Below is a small trained network, with its code and all its weights. Each question gives an input and a target symbol and asks what happens when units are switched off, that is, made to give their printed mean instead of their output.

import numpy as np


def w(rows, s, z=0):
    codes = np.array(rows[::2]) - 128.0
    scale = np.full(codes.shape[1], s)
    scale[-1] = z or s
    return codes * scale


def norm(h):
    return h / np.sqrt((h * h).mean(-1, keepdims=True) + 1e-5)


def f(y):
    return y / 2 * (1 + np.tanh(0.7978845608 * (y + 0.044715 * y**3)))


def softmax(a):
    e = np.exp(a - a.max(-1, keepdims=True))
    return e / e.sum(-1, keepdims=True)


def log_softmax(a):
    a = a - a.max(-1, keepdims=True)
    return a - np.log(np.exp(a).sum(-1, keepdims=True))


def net(x, mask):
    ids = ['βδζηλξπτφψω'.index(c) for c in x.split()]
    T = len(ids)
    res = E[ids] + P[:T]
    u = 0
    for l in range(2):
        r = norm(res)
        for j in range(2):
            rows = slice(3 * j, 3 * j + 3)
            q, k, v = (r @ M[l][rows].T for M in (Q, K, V))
            z = softmax(np.where(np.tri(T) > 0, q @ k.T / 3**0.5, -1e9)) @ v
            o = O[l][rows]
            res = res + np.where(mask[u + j], z, o[:, -1]) @ o[:, :-1]
        u += 2
        y = f(norm(res) @ A[l][:, :-1].T + A[l][:, -1])
        res = res + np.where(mask[u : u + 12], y, B[l][:, -1]) @ B[l][:, :-1]
        u += 12
    return log_softmax(norm(res)[-1] @ U[:, :-1].T + U[:, -1])


Q, K, V, O, A, B = {}, {}, {}, {}, {}, {}
E = w([
[141,148,144,179,63],'β',
[132,52,174,166,87],'δ',
[167,89,88,152,93],'ζ',
[136,157,124,250,174],'η',
[170,97,152,133,213],'λ',
[141,137,152,161,9],'ξ',
[168,163,107,93,101],'π',
[136,111,173,45,146],'τ',
[100,196,93,181,102],'φ',
[139,96,137,182,128],'ψ',
[20,40,85,230,37],'ω',
],0.019)
P = w([
[3,88,192,149,203],'0',
[115,32,113,170,140],'1',
[117,58,105,144,131],'2',
[112,85,113,134,125],'3',
[104,111,114,127,124],'4',
[102,124,133,121,113],'5',
[104,136,138,112,113],'6',
[93,158,144,100,118],'7',
[73,171,142,114,112],'8',
[76,166,144,112,116],'9',
],0.0053)
Q[0] = w([
[214,114,197,47,145],'0.h0',
[26,151,41,198,94],'0.h0',
[90,76,116,221,245],'0.h0',
[191,190,15,174,96],'0.h1',
[114,108,177,59,199],'0.h1',
[74,2,101,197,116],'0.h1',
],0.007)
K[0] = w([
[119,122,167,169,135],'0.h0',
[171,170,84,98,109],'0.h0',
[254,131,123,95,117],'0.h0',
[100,114,159,173,145],'0.h1',
[149,187,81,129,104],'0.h1',
[171,99,75,180,99],'0.h1',
],0.013)
V[0] = w([
[114,152,156,119,113],'0.h0',
[205,144,159,92,46],'0.h0',
[183,122,219,128,35],'0.h0',
[151,92,224,146,168],'0.h1',
[2,163,80,100,111],'0.h1',
[114,159,123,112,100],'0.h1',
],0.0075)
O[0] = w([
[134,158,143,207,133,112],'0.h0',
[104,70,254,119,28,147],'0.h0',
[189,136,143,185,158,254],'0.h0',
[156,69,208,83,128,238],'0.h1',
[104,113,131,97,121,8],'0.h1',
[139,151,33,114,155,66],'0.h1',
],0.0051,0.0033)
A[0] = w([
[39,85,116,115,186,234],'0.n0',
[172,139,116,94,101,170],'0.n1',
[126,86,180,184,142,83],'0.n2',
[120,204,196,168,167,65],'0.n3',
[113,148,158,146,108,152],'0.n4',
[167,53,119,94,195,122],'0.n5',
[152,192,60,219,119,142],'0.n6',
[94,157,176,121,211,105],'0.n7',
[94,41,148,76,151,115],'0.n8',
[75,99,123,159,82,250],'0.n9',
[104,164,9,124,185,172],'0.n10',
[131,94,162,184,183,112],'0.n11',
],0.011,0.0027)
B[0] = w([
[242,129,160,201,66,149],'0.n0',
[87,80,205,212,171,139],'0.n1',
[95,89,89,97,164,252],'0.n2',
[150,108,99,24,88,161],'0.n3',
[154,67,20,122,181,170],'0.n4',
[130,220,155,108,137,166],'0.n5',
[223,153,151,2,71,205],'0.n6',
[200,179,125,133,112,140],'0.n7',
[205,113,79,154,8,174],'0.n8',
[220,87,141,169,205,253],'0.n9',
[220,96,81,128,128,146],'0.n10',
[140,184,118,121,162,218],'0.n11',
],0.0062,0.0068)
Q[1] = w([
[156,122,106,159,84],'1.h0',
[244,85,228,193,46],'1.h0',
[15,156,118,127,116],'1.h0',
[152,116,136,97,55],'1.h1',
[121,119,196,128,133],'1.h1',
[239,115,127,180,148],'1.h1',
],0.011)
K[1] = w([
[55,164,133,83,108],'1.h0',
[63,127,109,58,164],'1.h0',
[230,120,95,168,28],'1.h0',
[17,79,190,135,213],'1.h1',
[190,176,246,129,135],'1.h1',
[2,218,149,189,61],'1.h1',
],0.0074)
V[1] = w([
[42,130,87,6,53],'1.h0',
[158,83,220,141,76],'1.h0',
[112,222,207,102,161],'1.h0',
[176,180,173,21,26],'1.h1',
[167,128,163,89,253],'1.h1',
[254,171,114,113,141],'1.h1',
],0.0095)
O[1] = w([
[217,63,93,78,88,11],'1.h0',
[79,79,165,106,69,179],'1.h0',
[168,96,171,159,173,95],'1.h0',
[155,175,180,106,87,117],'1.h1',
[111,41,108,9,182,128],'1.h1',
[85,151,104,78,109,186],'1.h1',
],0.011,0.013)
A[1] = w([
[135,30,186,89,201,128],'1.n0',
[87,140,215,130,123,189],'1.n1',
[143,152,173,215,96,95],'1.n2',
[151,101,229,169,96,124],'1.n3',
[226,122,212,116,250,176],'1.n4',
[150,210,169,47,161,255],'1.n5',
[179,121,186,114,173,73],'1.n6',
[167,96,114,161,172,89],'1.n7',
[73,73,64,205,162,224],'1.n8',
[150,143,215,193,46,76],'1.n9',
[119,2,91,46,23,156],'1.n10',
[16,121,121,96,59,200],'1.n11',
],0.0081,0.0039)
B[1] = w([
[207,167,145,170,161,142],'1.n0',
[117,166,140,30,121,219],'1.n1',
[105,240,134,57,164,170],'1.n2',
[159,184,136,57,63,173],'1.n3',
[112,55,194,180,50,140],'1.n4',
[222,58,111,142,131,194],'1.n5',
[82,126,194,183,97,117],'1.n6',
[57,153,135,239,149,118],'1.n7',
[254,177,109,101,142,217],'1.n8',
[179,156,138,149,218,182],'1.n9',
[151,128,88,77,74,151],'1.n10',
[141,91,78,105,133,254],'1.n11',
],0.0064,0.0083)
U = w([
[113,103,117,120,115,25],'β',
[27,51,201,104,135,140],'δ',
[34,139,40,117,96,4],'ζ',
[148,134,56,89,228,205],'η',
[154,79,195,110,246,80],'λ',
[73,184,190,186,79,131],'ξ',
[199,44,175,190,132,187],'π',
[190,100,209,68,84,79],'τ',
[240,144,37,99,84,157],'φ',
[40,149,84,95,204,139],'ψ',
[139,149,57,248,94,245],'ω',
],0.012,0.0042)

Each question gives the input, a string of symbols that net reads in full, and the target symbol t.
The units are the heads (3 rows each of Q, K, V and O) and the neurons (one row each of A and B). Each row of codes is followed by its name. A weight is (code - 128) times the scale printed after its matrix; where a second scale follows, it is the last column's (O, A, B and U).
mask holds one flag per unit, layer by layer, with each layer's heads first. A switched-off unit (its flag False) gives its mean, the last column of its rows in O or B, instead of its output. The means were averaged over made-up inputs and are rounded, as every weight is.
A unit's drop is (log p(t) with every unit on - log p(t) with that unit switched off) / (log p(t) with every unit on - log p(t) with every unit switched off).
The circuit of an input: a set's keep is (log p(t) with only the set's units on - log p(t) with every unit switched off) / (log p(t) with every unit on - log p(t) with every unit switched off). Starting from the 12 units with the biggest drops (on a tie, the unit counted first), units are removed one at a time, each time the one whose removal leaves the highest keep (on an exact tie, the one counted first), for as long as the keep stays at least 0.8.
units of the circuit, in order: the units of the circuit, biggest drop first
unit that matters most: the unit with the biggest drop
k most important neurons: the k neurons with the biggest drops, biggest first
top k neurons in layer l: the k neurons of layer l with the biggest drops, biggest first
heads that matter: for each layer, one digit per head in row order, 1 if its drop is at least 0.15 and else 0, layers parted by /
input δ ζ β π ψ η δ ψ, target δ: heads that matter => 10 / 10
input ψ δ δ δ η η δ δ, target η: top 3 neurons in layer 1 => [1.n8; 1.n0; 1.n4]
input η ξ η ζ ξ η, target ξ: units of the circuit, in order => [1.h1]
input φ λ η ψ β δ δ λ φ δ, target φ: units of the circuit, in order => [0.n8; 1.h0; 0.n3]
input λ δ δ, target λ: top 2 neurons in layer 1 => [1.n0; 1.n8]
input φ δ η, target φ: 2 most important neurons => [0.n6; 1.n5]
input φ π η λ δ τ, target φ: heads that matter => 11 / 10
input δ ψ φ δ η δ ξ δ λ δ, target λ: heads that matter => 00 / 10
input φ η δ δ β φ π δ δ δ, target φ: units of the circuit, in order => [1.h0; 0.h1]
input π δ δ, target π: 4 most important neurons => [0.n8; 0.n6; 0.n9; 0.n1]
input λ β τ ζ, target τ: 3 most important neurons => [0.n9; 0.n5; 0.n4]
input δ ξ δ τ ζ ω, target ω: units of the circuit, in order => [0.n9; 1.n8]
input τ λ ω ζ, target ω: heads that matter => 00 / 01
input τ η ζ δ δ τ π, target τ: units of the circuit, in order => [0.n9; 1.h1; 0.n1; 0.n4]
input φ ξ λ λ δ ψ η ξ, target ψ: units of the circuit, in order => [0.n4; 1.h0; 1.h1]
input ζ λ τ, target τ: 3 most important neurons => [0.n5; 0.n4; 0.n2]
input δ δ τ ψ, target ψ: top 2 neurons in layer 0 => [0.n8; 0.n6]
input δ ξ η δ ξ φ δ ψ ψ δ, target ψ: unit that matters most => 0.n2
input δ δ π τ ψ, target δ: units of the circuit, in order => [0.h0; 0.n2]
input ψ π ζ β ζ, target ψ: heads that matter => 11 / 10
input η δ δ ζ η ψ τ τ η, target τ: 2 most important neurons => [0.n6; 0.n9]
input ξ π δ τ η η δ, target ξ: units of the circuit, in order => [1.h1; 0.n6]
input η ζ δ λ ζ η, target λ: heads that matter => 01 / 10
input π δ π δ, target π: 4 most important neurons => [0.n8; 0.n9; 0.n6; 0.n1]
input δ ω δ δ δ ζ, target ζ: top 2 neurons in layer 0 => [0.n9; 0.n0]
input δ δ β, target δ: heads that matter => 01 / 10
input β ψ β δ, target ψ: heads that matter => 00 / 10
input β φ λ δ η π η β ζ, target τ: heads that matter => 01 / 11
input π ξ η β ω φ, target π: heads that matter => 11 / 11
